Here is a tiny trained network, its code and every weight. The questions are about switching its units off for an input and a class, where a switched-off unit gives its printed mean instead of its output.

import numpy as np


def w(rows, s, z=0):
    codes = np.array(rows[::2]) - 128.0
    scale = np.full(codes.shape[1], s)
    scale[-1] = z or s
    return codes * scale


def f(y):
    return np.maximum(y, 0)


def log_softmax(a):
    a = a - a.max(-1, keepdims=True)
    return a - np.log(np.exp(a).sum(-1, keepdims=True))


def net(x, mask):
    res = np.array(x, float).reshape(1, 8) / 4 @ E
    y = f(res @ A[0][:, :-1].T + A[0][:, -1])
    res = res + np.where(mask, y, B[0][:, -1]) @ B[0][:, :-1]
    return log_softmax(res[-1] @ U[:, :-1].T + U[:, -1])


A, B = {}, {}
E = w([
[111,199,2],'x0',
[128,128,127],'x1',
[128,128,128],'x2',
[129,128,128],'x3',
[238,49,77],'x4',
[128,128,128],'x5',
[18,29,86],'x6',
[127,128,128],'x7',
],0.01)
A[0] = w([
[2,138,152,105],'N1',
[41,232,191,78],'N2',
[62,188,159,38],'N3',
[78,28,167,148],'N4',
[212,81,81,41],'N5',
[158,19,61,61],'N6',
[6,2,86,3],'N7',
[128,171,26,117],'N8',
[134,163,32,162],'N9',
[211,221,184,74],'N10',
[176,127,224,157],'N11',
[225,236,193,69],'N12',
[212,84,91,53],'N13',
[147,50,223,121],'N14',
[70,221,181,75],'N15',
[131,193,9,160],'N16',
[143,88,200,139],'N17',
[160,62,251,93],'N18',
[173,178,158,108],'N19',
],0.0091,0.0024)
B[0] = w([
[185,93,121,218],'N1',
[180,80,168,229],'N2',
[169,92,166,186],'N3',
[105,150,97,208],'N4',
[168,93,175,200],'N5',
[178,79,131,212],'N6',
[131,152,8,254],'N7',
[93,179,191,208],'N8',
[84,166,195,207],'N9',
[129,138,21,229],'N10',
[92,160,137,201],'N11',
[124,138,40,246],'N12',
[175,83,173,197],'N13',
[85,156,171,205],'N14',
[177,93,157,207],'N15',
[74,163,192,231],'N16',
[79,158,164,181],'N17',
[96,161,172,213],'N18',
[134,146,75,184],'N19',
],0.013,0.0095)
U = w([
[9,178,195,134],'0',
[133,141,16,243],'1',
[254,58,179,6],'2',
],0.014,0.0019)

Each question gives the input, the list of numbers given to net, and the class t.
The units are the neurons (one row each of A and B). Each row of codes is followed by its name. A weight is (code - 128) times the scale printed after its matrix; where a second scale follows, it is the last column's (A, B and U).
mask holds one flag per neuron, in row order. A switched-off neuron (its flag False) gives its mean, the last column of its row in B, instead of its output. The means were averaged over made-up inputs and are rounded, as every weight is.
A unit's drop is (log p(t) with every unit on - log p(t) with that unit switched off) / (log p(t) with every unit on - log p(t) with every unit switched off).
The circuit of an input: a set's keep is (log p(t) with only the set's units on - log p(t) with every unit switched off) / (log p(t) with every unit on - log p(t) with every unit switched off). Starting from the 12 units with the biggest drops (on a tie, the unit counted first), units are removed one at a time, each time the one whose removal leaves the highest keep (on an exact tie, the one counted first), for as long as the keep stays at least 0.8.
circuit, biggest first: the units of the circuit, biggest drop first
most important unit: the unit with the biggest drop
top k neurons: the k neurons with the biggest drops, biggest first
drop of u: that unit's drop, to one decimal
input [-3,-3,-6,-4,0,-8,-4,-3], class 1: circuit, biggest first	N10, N12
input [-6,-5,4,8,-6,5,-8,-6], class 1: circuit, biggest first	N10
input [6,-7,-3,1,8,3,-6,4], class 2: top 3 neurons	N13, N5, N7
input [-2,4,-1,3,-1,0,-3,5], class 1: top 3 neurons	N16, N9, N8
input [7,5,-1,5,7,7,0,4], class 0: top 3 neurons	N16, N9, N8
input [7,7,-2,6,4,3,-7,0], class 0: top 2 neurons	N16, N9
input [2,2,-3,5,-8,2,6,0], class 2: top 2 neurons	N2, N1
input [-7,4,1,-6,0,-4,-8,5], class 1: top 3 neurons	N10, N12, N16
input [-7,-5,7,-3,6,3,6,-3], class 0: top 2 neurons	N14, N18
input [6,0,-3,-3,-7,2,-3,5], class 2: top 2 neurons	N2, N15
input [-8,1,-1,8,2,-8,-8,6], class 0: top 2 neurons	N18, N14
input [4,-1,2,-3,-5,-2,3,-7], class 2: top 2 neurons	N1, N2
input [4,-8,6,5,-5,8,-6,6], class 1: top 2 neurons	N10, N12
input [7,-4,0,-4,-1,3,-5,5], class 0: circuit, biggest first	N16
input [4,4,-7,-2,7,8,-8,-5], class 1: top 2 neurons	N12, N10
input [8,6,-5,-7,8,1,-6,1], class 0: drop of N2	0.1
input [3,-6,7,-4,-5,8,2,1], class 2: drop of N17	0.0
input [-3,1,-2,-6,-7,-4,6,-8], class 2: drop of N3	0.2
input [4,-2,2,2,4,-7,4,-7], class 0: drop of N12	0.3
input [-2,-6,2,8,-4,1,8,0], class 1: most important unit	N7
